Below are the code and all the weights of a small trained network. Each question names an input and a target symbol and asks about switching units off, where a switched-off unit gives its printed mean instead of its output.

import numpy as np


def w(rows, s, z=0):
    codes = np.array(rows[::2]) - 128.0
    scale = np.full(codes.shape[1], s)
    scale[-1] = z or s
    return codes * scale


def norm(h):
    return h / np.sqrt((h * h).mean(-1, keepdims=True) + 1e-5)


def f(y):
    return np.maximum(y, 0)


def softmax(a):
    e = np.exp(a - a.max(-1, keepdims=True))
    return e / e.sum(-1, keepdims=True)


def log_softmax(a):
    a = a - a.max(-1, keepdims=True)
    return a - np.log(np.exp(a).sum(-1, keepdims=True))


def net(x, mask):
    ids = ['βγδεηθξστφψ'.index(c) for c in x.split()]
    T = len(ids)
    res = E[ids] + P[:T]
    r = norm(res)
    for j in range(3):
        rows = slice(4 * j, 4 * j + 4)
        q, k, v = (r @ M[0][rows].T for M in (Q, K, V))
        z = softmax(np.where(np.tri(T) > 0, q @ k.T / 4**0.5, -1e9)) @ v
        o = O[0][rows]
        res = res + np.where(mask[j], z, o[:, -1]) @ o[:, :-1]
    y = f(norm(res) @ A[0][:, :-1].T + A[0][:, -1])
    res = res + np.where(mask[3:11], y, B[0][:, -1]) @ B[0][:, :-1]
    return log_softmax(norm(res)[-1] @ U[:, :-1].T + U[:, -1])


Q, K, V, O, A, B = {}, {}, {}, {}, {}, {}
E = w([
[161,147,130,219,162,125,176,145,196,72],'β',
[42,131,200,128,141,150,130,160,178,82],'γ',
[176,175,146,148,228,168,136,155,156,109],'δ',
[148,167,27,242,76,212,145,97,136,83],'ε',
[159,61,139,73,107,143,101,186,159,123],'η',
[84,150,47,118,157,104,199,144,185,60],'θ',
[79,157,75,48,181,134,148,124,163,173],'ξ',
[127,79,31,211,155,142,95,240,218,70],'σ',
[159,191,88,140,161,163,106,136,252,90],'τ',
[184,125,52,183,136,111,133,186,173,163],'φ',
[82,204,156,125,147,213,78,186,111,120],'ψ',
],0.012)
P = w([
[117,89,156,97,118,149,152,101,93,177],'0',
[96,132,7,138,171,115,112,201,168,61],'1',
[127,161,127,118,101,96,131,189,133,152],'2',
[55,119,140,192,126,141,124,138,197,167],'3',
[134,95,94,134,134,125,75,99,139,56],'4',
[148,145,145,135,99,92,125,170,113,147],'5',
[42,125,151,180,134,138,123,136,199,181],'6',
[129,84,106,122,142,105,64,83,135,59],'7',
[149,143,149,141,98,82,126,161,106,145],'8',
[33,123,149,170,131,145,123,132,200,178],'9',
],0.015)
Q[0] = w([
[163,136,106,63,185,71,133,160,95,124],'h0',
[50,127,215,171,143,148,88,128,153,198],'h0',
[141,101,126,65,65,204,104,148,148,147],'h0',
[98,181,125,164,89,129,157,142,144,208],'h0',
[185,157,88,149,129,3,150,175,113,87],'h1',
[169,119,134,131,130,135,65,146,104,142],'h1',
[166,80,186,96,152,143,118,139,115,118],'h1',
[178,121,132,182,127,120,168,110,119,186],'h1',
[110,88,96,98,109,126,113,105,88,158],'h2',
[121,166,204,165,140,148,138,113,136,185],'h2',
[137,166,79,118,85,22,110,119,104,117],'h2',
[200,162,125,90,120,92,89,173,50,95],'h2',
],0.011)
K[0] = w([
[110,134,105,114,222,43,109,240,120,152],'h0',
[162,89,194,67,163,199,196,85,145,156],'h0',
[125,89,135,78,72,129,75,127,69,154],'h0',
[125,112,100,120,135,188,225,146,121,196],'h0',
[168,172,123,131,97,28,94,106,149,110],'h1',
[170,119,135,150,128,196,67,134,107,150],'h1',
[162,143,166,93,157,78,116,106,111,137],'h1',
[184,151,153,147,118,146,157,101,131,177],'h1',
[48,80,95,114,102,113,97,98,89,149],'h2',
[153,200,177,143,121,212,181,161,115,173],'h2',
[97,164,134,151,122,40,127,168,178,145],'h2',
[120,207,122,176,191,1,7,191,98,70],'h2',
],0.0098)
V[0] = w([
[145,134,153,145,107,155,161,204,33,105],'h0',
[50,156,63,115,155,2,91,161,129,104],'h0',
[193,119,64,78,175,160,161,85,94,116],'h0',
[107,68,166,139,174,102,210,124,57,106],'h0',
[155,133,149,159,97,149,140,67,83,176],'h1',
[150,130,172,186,141,79,206,170,169,230],'h1',
[127,108,107,30,82,95,80,105,79,159],'h1',
[67,141,202,123,73,134,181,93,148,135],'h1',
[162,104,156,84,185,87,200,130,240,93],'h2',
[115,110,67,178,117,161,194,105,118,205],'h2',
[126,109,83,202,169,123,122,95,139,5],'h2',
[45,158,125,155,250,201,155,94,69,115],'h2',
],0.0077)
O[0] = w([
[128,71,139,101,91,150,148,134,126,79,86],'h0',
[168,112,169,145,155,128,121,88,153,136,120],'h0',
[126,132,125,156,167,139,148,146,3,84,141],'h0',
[187,123,84,162,72,119,157,125,94,116,84],'h0',
[102,140,117,104,153,139,172,141,161,165,32],'h1',
[126,170,129,89,159,212,130,121,153,143,169],'h1',
[140,74,94,162,141,132,151,138,135,105,2],'h1',
[147,157,123,159,162,117,115,183,158,93,70],'h1',
[118,191,132,134,108,113,199,125,169,167,222],'h2',
[140,110,222,125,89,87,125,60,137,131,174],'h2',
[82,93,126,150,106,163,169,180,144,104,181],'h2',
[104,84,117,102,162,174,105,53,129,85,126],'h2',
],0.011,0.009)
A[0] = w([
[158,27,228,38,44,127,182,190,37,73,153],'n0',
[119,233,122,179,60,99,226,105,137,158,120],'n1',
[69,131,55,89,112,90,85,83,126,43,255],'n2',
[91,253,126,139,86,151,129,86,212,133,179],'n3',
[133,162,177,89,148,169,163,62,35,181,59],'n4',
[142,80,208,130,95,123,226,255,238,137,143],'n5',
[177,90,158,201,162,238,122,34,116,112,109],'n6',
[63,101,84,213,48,125,203,163,122,206,127],'n7',
],0.0071,0.0032)
B[0] = w([
[127,124,137,164,156,143,102,219,182,106,139],'n0',
[76,2,166,99,183,121,113,189,81,151,208],'n1',
[191,158,201,59,94,180,145,153,89,192,167],'n2',
[201,110,87,156,115,113,170,137,131,82,254],'n3',
[130,144,141,189,54,77,103,104,189,67,147],'n4',
[96,141,90,169,148,113,103,58,76,172,192],'n5',
[110,156,77,178,203,83,129,164,88,171,146],'n6',
[143,178,108,53,100,120,171,76,144,120,170],'n7',
],0.0097,0.015)
U = w([
[131,49,129,197,205,84,159,105,87,70,146],'β',
[148,123,240,114,67,32,107,90,119,113,124],'γ',
[40,205,167,116,242,178,186,163,128,165,31],'δ',
[155,236,127,143,76,175,118,115,2,119,86],'ε',
[177,117,77,98,104,42,111,216,76,136,89],'η',
[93,105,146,51,67,121,237,116,137,100,139],'θ',
[177,69,140,30,207,186,102,89,100,229,253],'ξ',
[65,55,123,159,117,181,90,110,231,166,121],'σ',
[215,161,96,104,133,168,136,129,201,72,110],'τ',
[124,195,63,152,132,63,85,16,72,130,161],'φ',
[76,88,231,112,127,147,106,196,99,93,196],'ψ',
],0.0067,0.0023)

Each question gives the input, a string of symbols that net reads in full, and the target symbol t.
The units are the heads (4 rows each of Q, K, V and O) and the neurons (one row each of A and B). Each row of codes is followed by its name. A weight is (code - 128) times the scale printed after its matrix; where a second scale follows, it is the last column's (O, A, B and U).
mask holds one flag per unit, heads first, then neurons. A switched-off unit (its flag False) gives its mean, the last column of its rows in O or B, instead of its output. The means were averaged over made-up inputs and are rounded, as every weight is.
A unit's drop is (log p(t) with every unit on - log p(t) with that unit switched off) / (log p(t) with every unit on - log p(t) with every unit switched off).
The circuit of an input: a set's keep is (log p(t) with only the set's units on - log p(t) with every unit switched off) / (log p(t) with every unit on - log p(t) with every unit switched off). Starting from all 11 units, units are removed one at a time, each time the one whose removal leaves the highest keep (on an exact tie, the one counted first), for as long as the keep stays at least 0.8.
circuit, biggest first: the units of the circuit, biggest drop first
unit that matters most: the unit with the biggest drop
top k neurons: the k neurons with the biggest drops, biggest first
heads that matter: for each layer, one digit per head in row order, 1 if its drop is at least 0.15 and else 0, layers parted by /
input τ φ τ τ τ θ τ θ ψ η, target δ: unit that matters most : h0
input σ β σ θ β β γ, target σ: heads that matter : 100
input ε β σ ξ, target ψ: circuit, biggest first : (h2, h0, n0)
input β τ β τ, target θ: heads that matter : 101
input ε τ φ ψ θ, target θ: heads that matter : 011
input β τ γ ε η σ, target φ: circuit, biggest first : (n5, h0, n1)
input β β θ φ τ φ δ, target θ: heads that matter : 101
input ξ ψ β β τ σ τ φ, target φ: heads that matter : 101
input φ φ η θ θ φ τ δ, target δ: circuit, biggest first : (h2, n3)
input φ θ τ σ ε, target ε: circuit, biggest first : (n2, h0)
input ψ φ β ψ φ ε, target θ: top 2 neurons : (n7, n1)
input δ θ θ τ θ τ β φ, target φ: heads that matter : 111
input θ β β σ β ε η τ ξ τ, target β: heads that matter : 100
input θ δ γ φ τ ε δ δ, target δ: heads that matter : 101
input φ β τ τ, target γ: heads that matter : 001
input σ φ θ β τ δ, target τ: heads that matter : 101
input β ξ τ, target η: heads that matter : 011
input β σ β φ, target θ: circuit, biggest first : (h0, h2, n7)
input φ σ σ ε τ τ, target η: circuit, biggest first : (h2, n1)
input β τ φ θ β ξ γ φ ψ β, target θ: top 2 neurons : (n7, n1)
input φ ε τ τ φ δ ε θ β φ, target γ: heads that matter : 001
input β τ η γ, target θ: circuit, biggest first : (h0, n7)
input ψ β β τ θ φ τ, target ξ: heads that matter : 001
input η ε β τ φ τ σ, target η: circuit, biggest first : (h2, h0)
input τ θ θ φ φ θ φ, target δ: top 2 neurons : (n5, n1)
input ψ β φ δ θ φ β δ φ φ, target ξ: circuit, biggest first : (h2)
input σ ξ η, target σ: heads that matter : 100
input β γ τ β β τ η, target θ: heads that matter : 101
input γ β ξ σ, target τ: top 2 neurons : (n1, n5)
